Below is a small trained network, with its code and all its weights. Each question gives an input and a class and asks what happens when units are switched off, that is, made to give their printed mean instead of their output.

import numpy as np


def w(rows, s, z=0):
    codes = np.array(rows[::2]) - 128.0
    scale = np.full(codes.shape[1], s)
    scale[-1] = z or s
    return codes * scale


def f(y):
    return y / 2 * (1 + np.tanh(0.7978845608 * (y + 0.044715 * y**3)))


def log_softmax(a):
    a = a - a.max(-1, keepdims=True)
    return a - np.log(np.exp(a).sum(-1, keepdims=True))


def net(x, mask):
    res = np.array(x, float).reshape(1, 4) / 4 @ E
    y = f(res @ A[0][:, :-1].T + A[0][:, -1])
    res = res + np.where(mask, y, B[0][:, -1]) @ B[0][:, :-1]
    return log_softmax(res[-1] @ U[:, :-1].T + U[:, -1])


A, B = {}, {}
E = w([
[168,141,67,115,101,78,61],'x0',
[145,129,38,168,166,199,160],'x1',
[5,205,40,166,67,66,186],'x2',
[127,200,91,254,239,119,56],'x3',
],0.0099)
A[0] = w([
[103,120,141,139,73,158,112,110],'n1',
[192,82,189,136,119,170,187,44],'n2',
[137,168,113,144,156,76,8,239],'n3',
[130,62,146,80,123,166,191,188],'n4',
[42,123,45,157,91,100,190,136],'n5',
[113,143,80,69,107,61,124,186],'n6',
[94,137,165,182,168,155,222,184],'n7',
[40,143,158,158,177,135,228,229],'n8',
[88,146,57,151,82,142,111,179],'n9',
[153,67,82,77,30,85,99,197],'n10',
[206,67,105,144,177,211,112,252],'n11',
[93,176,123,195,142,93,72,201],'n12',
],0.011,0.0041)
B[0] = w([
[182,182,119,43,169,149,86,140],'n1',
[74,132,104,154,13,145,126,193],'n2',
[192,11,154,186,140,108,155,212],'n3',
[117,119,54,50,111,110,90,220],'n4',
[68,62,141,87,62,108,88,229],'n5',
[185,127,166,67,143,148,35,186],'n6',
[145,196,55,76,120,252,102,192],'n7',
[101,153,12,104,84,164,109,212],'n8',
[112,71,138,145,79,9,177,188],'n9',
[103,85,193,55,124,142,95,230],'n10',
[2,204,108,219,150,94,217,250],'n11',
[219,84,68,104,103,103,162,207],'n12',
],0.0087,0.014)
U = w([
[5,122,127,97,85,111,117,170],'0',
[178,83,156,120,138,97,109,216],'1',
[114,128,206,172,211,123,145,231],'2',
[88,194,71,116,170,187,153,124],'3',
[174,192,188,151,117,179,110,2],'4',
[108,106,180,54,158,142,84,24],'5',
[112,168,112,186,204,85,192,48],'6',
],0.011,0.0036)

Each question gives the input, the list of numbers given to net, and the class t.
The units are the neurons (one row each of A and B). Each row of codes is followed by its name. A weight is (code - 128) times the scale printed after its matrix; where a second scale follows, it is the last column's (A, B and U).
mask holds one flag per neuron, in row order. A switched-off neuron (its flag False) gives its mean, the last column of its row in B, instead of its output. The means were averaged over made-up inputs and are rounded, as every weight is.
A unit's drop is (log p(t) with every unit on - log p(t) with that unit switched off) / (log p(t) with every unit on - log p(t) with every unit switched off).
The circuit of an input: a set's keep is (log p(t) with only the set's units on - log p(t) with every unit switched off) / (log p(t) with every unit on - log p(t) with every unit switched off). Starting from all 12 units, units are removed one at a time, each time the one whose removal leaves the highest keep (on an exact tie, the one counted first), for as long as the keep stays at least 0.8.
circuit, biggest first: the units of the circuit, biggest drop first
top k neurons: the k neurons with the biggest drops, biggest first
drop of u: that unit's drop, to one decimal
input [7,4,2,7], class 1: circuit, biggest first	(n3)
input [2,-2,-1,-2], class 5: circuit, biggest first	(n11 n9)
input [-3,-8,1,5], class 1: circuit, biggest first	(n11 n3)
input [2,2,-1,-8], class 5: top 2 neurons	(n11 n10)
input [-5,6,0,-3], class 3: circuit, biggest first	(n7 n10)
input [8,4,-3,-8], class 5: top 2 neurons	(n10 n6)
input [5,2,2,-4], class 5: circuit, biggest first	(n11 n6)
input [7,-7,8,-5], class 5: circuit, biggest first	(n6 n11)
input [2,5,3,6], class 1: circuit, biggest first	(n12 n3)
input [8,2,5,-6], class 5: circuit, biggest first	(n6 n11)
input [-2,-8,-4,8], class 1: top 3 neurons	(n12 n3 n11)
input [1,8,5,6], class 0: top 2 neurons	(n5 n9)
input [0,-1,-4,3], class 6: circuit, biggest first	(n10 n11 n5)
input [-6,-2,1,8], class 3: circuit, biggest first	(n7)
input [8,5,-6,-3], class 0: top 2 neurons	(n11 n10)
input [-5,5,-4,8], class 6: top 2 neurons	(n11 n3)
input [-4,-1,-4,6], class 6: top 2 neurons	(n11 n10)
input [3,-8,-3,-4], class 5: drop of n11	0.1
input [0,-7,1,7], class 1: drop of n11	0.2
input [-1,-1,2,-8], class 5: drop of n6	0.2
input [7,-7,-5,1], class 1: circuit, biggest first	(n3)
